Below is a small trained network, with its code and all its weights. Each question gives an input and a class and asks what happens when units are switched off, that is, made to give their printed mean instead of their output.

import numpy as np


def w(rows, s, z=0):
    codes = np.array(rows[::2]) - 128.0
    scale = np.full(codes.shape[1], s)
    scale[-1] = z or s
    return codes * scale


def f(y):
    return y / 2 * (1 + np.tanh(0.7978845608 * (y + 0.044715 * y**3)))


def log_softmax(a):
    a = a - a.max(-1, keepdims=True)
    return a - np.log(np.exp(a).sum(-1, keepdims=True))


def net(x, mask):
    res = np.array(x, float).reshape(1, 7) / 4 @ E
    y = f(res @ A[0][:, :-1].T + A[0][:, -1])
    res = res + np.where(mask, y, B[0][:, -1]) @ B[0][:, :-1]
    return log_softmax(res[-1] @ U[:, :-1].T + U[:, -1])


A, B = {}, {}
E = w([
[160,176,190,132,47,192,136,61],'x0',
[142,182,132,2,116,189,37,146],'x1',
[102,149,177,204,82,117,19,147],'x2',
[159,188,108,185,122,24,91,102],'x3',
[160,161,190,164,125,81,133,202],'x4',
[127,119,122,184,56,113,163,217],'x5',
[29,146,181,97,184,146,142,89],'x6',
],0.0088)
A[0] = w([
[78,119,129,119,215,132,147,98,157],'n0',
[92,108,74,66,162,135,148,110,134],'n1',
[186,37,87,180,115,122,139,161,165],'n2',
[177,160,142,142,77,122,137,143,181],'n3',
[107,138,124,144,149,146,150,100,105],'n4',
[144,75,81,184,132,109,144,165,214],'n5',
[103,129,114,76,199,144,129,145,169],'n6',
[133,165,182,141,116,122,116,219,170],'n7',
[167,147,82,119,120,81,94,145,116],'n8',
[106,144,159,245,69,99,133,176,163],'n9',
[111,122,151,146,171,156,165,77,139],'n10',
[101,66,118,143,145,115,178,81,113],'n11',
[179,176,115,131,195,91,110,89,118],'n12',
[68,95,136,152,111,91,124,146,167],'n13',
[163,71,97,72,168,118,147,182,253],'n14',
[160,137,89,66,134,168,106,96,80],'n15',
],0.012,0.0059)
B[0] = w([
[132,149,167,113,153,97,163,142,196],'n0',
[5,72,125,51,137,134,111,165,192],'n1',
[63,91,93,108,135,181,31,190,205],'n2',
[80,175,97,105,144,151,112,153,190],'n3',
[137,160,175,159,129,150,145,118,140],'n4',
[154,131,76,138,123,120,101,177,212],'n5',
[71,112,167,117,173,139,115,180,191],'n6',
[76,83,130,95,98,176,50,163,210],'n7',
[167,167,66,150,125,147,139,129,172],'n8',
[132,73,115,112,156,90,127,227,254],'n9',
[144,179,176,126,144,102,201,111,169],'n10',
[152,224,106,139,99,153,113,138,176],'n11',
[166,151,136,149,163,2,156,107,174],'n12',
[159,118,109,150,141,96,183,156,179],'n13',
[52,94,116,71,200,96,146,154,216],'n14',
[153,67,107,128,167,87,203,78,183],'n15',
],0.0096,0.014)
U = w([
[134,152,150,116,49,213,207,7,92],'0',
[80,253,115,98,47,167,39,131,130],'1',
[202,143,33,131,153,104,194,96,108],'2',
[62,40,101,36,138,144,97,191,196],'3',
[131,121,197,101,177,77,220,89,100],'4',
[119,121,192,124,93,92,95,2,1],'5',
[201,96,49,183,97,106,134,158,24],'6',
],0.0076,0.0028)

Each question gives the input, the list of numbers given to net, and the class t.
The units are the neurons (one row each of A and B). Each row of codes is followed by its name. A weight is (code - 128) times the scale printed after its matrix; where a second scale follows, it is the last column's (A, B and U).
mask holds one flag per neuron, in row order. A switched-off neuron (its flag False) gives its mean, the last column of its row in B, instead of its output. The means were averaged over made-up inputs and are rounded, as every weight is.
A unit's drop is (log p(t) with every unit on - log p(t) with that unit switched off) / (log p(t) with every unit on - log p(t) with every unit switched off).
The circuit of an input: a set's keep is (log p(t) with only the set's units on - log p(t) with every unit switched off) / (log p(t) with every unit on - log p(t) with every unit switched off). Starting from the 12 units with the biggest drops (on a tie, the unit counted first), units are removed one at a time, each time the one whose removal leaves the highest keep (on an exact tie, the one counted first), for as long as the keep stays at least 0.8.
circuit, biggest first: the units of the circuit, biggest drop first
k most important neurons: the k neurons with the biggest drops, biggest first
drop of u: that unit's drop, to one decimal
input [2,-8,-7,-1,4,-4,-5], class 2: circuit, biggest first : [n7]
input [8,7,3,-2,6,4,1], class 1: circuit, biggest first : [n14, n1]
input [-7,6,7,7,1,-4,4], class 1: circuit, biggest first : [n9, n14]
input [0,-6,1,1,4,-4,-2], class 6: circuit, biggest first : [n1, n14]
input [0,2,2,-2,-1,-4,-6], class 2: 3 most important neurons : [n7, n1, n9]
input [0,-6,-3,5,-1,-8,-8], class 6: 4 most important neurons : [n2, n5, n15, n0]
input [4,5,0,-1,4,0,5], class 1: 2 most important neurons : [n9, n14]
input [5,-2,-6,7,-5,5,6], class 0: 2 most important neurons : [n9, n14]
input [-1,-8,4,7,4,1,2], class 6: 4 most important neurons : [n1, n14, n13, n6]
input [7,-8,-4,-5,-4,-8,4], class 4: 2 most important neurons : [n0, n10]
input [3,-5,-6,8,-6,2,-7], class 6: 2 most important neurons : [n2, n1]
input [7,7,-1,5,4,1,5], class 1: drop of n9 : 0.1
input [-8,-5,-1,2,-4,1,8], class 4: drop of n10 : 0.2
input [3,2,2,7,5,-1,-3], class 6: circuit, biggest first : [n1]
input [-3,8,0,3,1,-7,4], class 4: drop of n7 : 0.2
